Here is a tiny trained network, its code and every weight. The questions are about switching its units off for an input and a class, where a switched-off unit gives its printed mean instead of its output.

import numpy as np


def w(rows, s, z=0):
    codes = np.array(rows[::2]) - 128.0
    scale = np.full(codes.shape[1], s)
    scale[-1] = z or s
    return codes * scale


def norm(h):
    return h / np.sqrt((h * h).mean(-1, keepdims=True) + 1e-5)


def f(y):
    return y / 2 * (1 + np.tanh(0.7978845608 * (y + 0.044715 * y**3)))


def log_softmax(a):
    a = a - a.max(-1, keepdims=True)
    return a - np.log(np.exp(a).sum(-1, keepdims=True))


def net(x, mask):
    res = np.array(x, float).reshape(1, 7) / 4 @ E
    u = 0
    for l in range(4):
        y = f(norm(res) @ A[l][:, :-1].T + A[l][:, -1])
        res = res + np.where(mask[u : u + 3], y, B[l][:, -1]) @ B[l][:, :-1]
        u += 3
    return log_softmax(norm(res)[-1] @ U[:, :-1].T + U[:, -1])


A, B = {}, {}
E = w([
[133,155,42,151,94],'x0',
[128,132,124,132,128],'x1',
[128,124,121,122,128],'x2',
[69,48,130,245,170],'x3',
[62,92,118,101,52],'x4',
[254,7,109,126,89],'x5',
[128,133,131,135,123],'x6',
],0.0062)
A[0] = w([
[209,180,113,150,224,58],'0.n1',
[79,109,116,63,11,182],'0.n2',
[138,177,32,183,82,7],'0.n3',
],0.013,0.0021)
B[0] = w([
[6,84,150,132,6,248],'0.n1',
[82,129,161,181,79,254],'0.n2',
[136,110,238,108,173,205],'0.n3',
],0.013,0.005)
A[1] = w([
[69,23,207,1,199,2],'1.n1',
[107,116,206,24,94,113],'1.n2',
[72,225,20,88,215,35],'1.n3',
],0.0081,0.00066)
B[1] = w([
[154,167,253,199,146,212],'1.n1',
[144,227,190,249,136,253],'1.n2',
[61,198,121,82,211,131],'1.n3',
],0.0065,0.0046)
A[2] = w([
[153,235,154,75,83,89],'2.n1',
[140,134,70,112,210,117],'2.n2',
[53,33,109,227,255,9],'2.n3',
],0.0093,0.0012)
B[2] = w([
[181,82,55,235,89,197],'2.n1',
[206,91,165,46,15,110],'2.n2',
[117,152,132,246,34,254],'2.n3',
],0.012,0.0047)
A[3] = w([
[182,2,134,111,94,75],'3.n1',
[37,97,195,186,137,253],'3.n2',
[55,14,124,120,118,115],'3.n3',
],0.013,0.0014)
B[3] = w([
[55,225,2,114,231,151],'3.n1',
[224,84,64,15,188,251],'3.n2',
[94,222,217,15,95,158],'3.n3',
],0.0098,0.017)
U = w([
[12,77,161,20,2,77],'0',
[87,126,135,250,13,194],'1',
[147,116,135,94,125,242],'2',
[153,149,137,108,100,174],'3',
[69,196,41,116,238,25],'4',
[203,109,236,124,178,3],'5',
],0.0071,0.0035)

Each question gives the input, the list of numbers given to net, and the class t.
The units are the neurons (one row each of A and B). Each row of codes is followed by its name. A weight is (code - 128) times the scale printed after its matrix; where a second scale follows, it is the last column's (A, B and U).
mask holds one flag per neuron, layer by layer. A switched-off neuron (its flag False) gives its mean, the last column of its row in B, instead of its output. The means were averaged over made-up inputs and are rounded, as every weight is.
A unit's drop is (log p(t) with every unit on - log p(t) with that unit switched off) / (log p(t) with every unit on - log p(t) with every unit switched off).
The circuit of an input: a set's keep is (log p(t) with only the set's units on - log p(t) with every unit switched off) / (log p(t) with every unit on - log p(t) with every unit switched off). Starting from all 12 units, units are removed one at a time, each time the one whose removal leaves the highest keep (on an exact tie, the one counted first), for as long as the keep stays at least 0.8.
circuit, biggest first: the units of the circuit, biggest drop first
most important unit: the unit with the biggest drop
k most important neurons: the k neurons with the biggest drops, biggest first
k most important neurons of layer l: the k neurons of layer l with the biggest drops, biggest first
input [-4,-3,5,-2,5,-8,-2], class 4: most important unit	0.n1
input [6,7,-7,5,-2,-5,6], class 2: circuit, biggest first	3.n2; 3.n1
input [-2,-2,-2,-7,1,-7,-4], class 1: 3 most important neurons	3.n2; 2.n1; 0.n3
input [6,6,-7,-3,-2,7,2], class 4: circuit, biggest first	3.n1; 2.n3
input [0,5,6,6,5,-8,5], class 4: 2 most important neurons	0.n1; 3.n2
input [-6,-3,6,-8,-7,-2,7], class 1: circuit, biggest first	2.n1; 3.n2
input [-3,0,-6,-8,-8,2,4], class 0: 2 most important neurons	0.n1; 2.n3
input [-4,0,7,-4,-1,8,-4], class 4: 2 most important neurons	3.n1; 0.n3
input [-3,3,-5,-7,4,-7,-7], class 1: 2 most important neurons	2.n1; 3.n2
input [8,4,-8,5,-8,6,-7], class 0: 3 most important neurons	0.n1; 3.n3; 2.n3
input [-7,-3,4,1,4,-5,-6], class 5: 3 most important neurons	0.n1; 3.n1; 1.n1
input [-7,-5,4,-8,0,-1,-5], class 1: 2 most important neurons	2.n1; 3.n2
input [-8,7,6,8,-4,-1,4], class 1: 3 most important neurons	2.n3; 0.n3; 1.n2
input [7,0,-6,-2,6,-5,3], class 5: circuit, biggest first	0.n3; 0.n1
input [-3,0,3,-7,-4,-6,7], class 1: 4 most important neurons	2.n1; 3.n2; 0.n3; 3.n1
input [-7,-5,6,-2,-6,8,5], class 4: circuit, biggest first	3.n1
input [6,3,-8,-8,-3,-8,-6], class 1: circuit, biggest first	3.n2; 2.n1
input [0,6,-7,7,-7,-2,5], class 0: 2 most important neurons of layer 3	3.n3; 3.n2
input [8,6,-7,-3,6,3,0], class 5: 2 most important neurons of layer 0	0.n3; 0.n1
input [5,5,-7,-5,-8,-7,6], class 0: most important neuron of layer 3	3.n1
